[ 91  83 109 104 112  79  77] = sudi
[109 104 114  79  77 137 178] = Tetib
[121 133 111 110 132 130 142] = Dol
[144 168 197 160 119 112 123] = seg
which: [133 111 110 132 130] | Dol
key -> tag
[111] -> K_697
[104] -> K_7
[132] -> K_387
[133] -> K_290
[168] -> K_429
[110] -> K_463
[83] -> K_380
key Dol 1:  | K_290
which: [109 104 112  79  77] | sudi

[147 137  99 117 165 154 147 155 121 125 157  97 162 102 126  97] = Tetib
[127 149  98 109 131  99 149 133  95 108  94 131 105 143  92 106] = nad
[123 156 187 129 156 114 108 126 106 169 134 159 135 148 125 183] = seg
[175 113 110 135 155 165 154 121 147 121 177 131 146 130 145 119] = Dol
[117 160 196 127 149  98 109 131  98 177 123 159 131 152 115 194] = kog
which: [156 187 129 156 114 108 126 106 169 134 159 135] | seg
Table of tags by key:
[155] -> K_400
[121] -> K_567
[147] -> K_925
key Dol 7:  | K_567
which: [131  99 149 133  95] | nad
which: [155 165 154 121 147] | Dol
which: [127 149  98 109 131  98] | kog

[144  59 199  90 203 201 201] = kog
[161 157  92  51 131 130 130] = biri
[112 149 154  85 114 114 115] = seg
[134 148 159 110  81  81  80] = Tetib
[163  82  88 189 146 146 146] = lefi
[163  82  88 151 171 171 171] = Dol
which: [112 149 154  85] | seg
which: [163  82  88 189 146 146 146] | lefi
which: [ 88 151] | Dol
which: [148 159 110  81  81  80] | Tetib

[137 155 202  75 112 211 201] : nad
[160 130 197  54  50 136 198] : seg
[125 166 116 165 161  59  92] : gefe
[155 200  54 183 184 100  40] : pera
Table of tags by key:
[161] -> K_673
[50] -> K_505
[202] -> K_261
[112] -> K_186
[137] -> K_477
[111] -> K_286
[184] -> K_507
key nad 4:  | K_186
which: [160 130 197  54  50 136 198] | seg
which: [166 116 165 161] | gefe
which: [155 202] | nad

[ 82  98 119 158 147] : Dol
[109  98 117 171 156] : seg
[122 136 118 203 181] : Tetib
[ 61  92 123 136 132] : ras
[ 67  90 122 193 179] : sudi
[ 67  90 120 193 179] : biri
[156  77 121  90  85] : lefi
[100  97 117 205 185] : pera
which: [ 98 119 158] | Dol
which: [ 67  90 120] | biri
which: [123 136] | ras

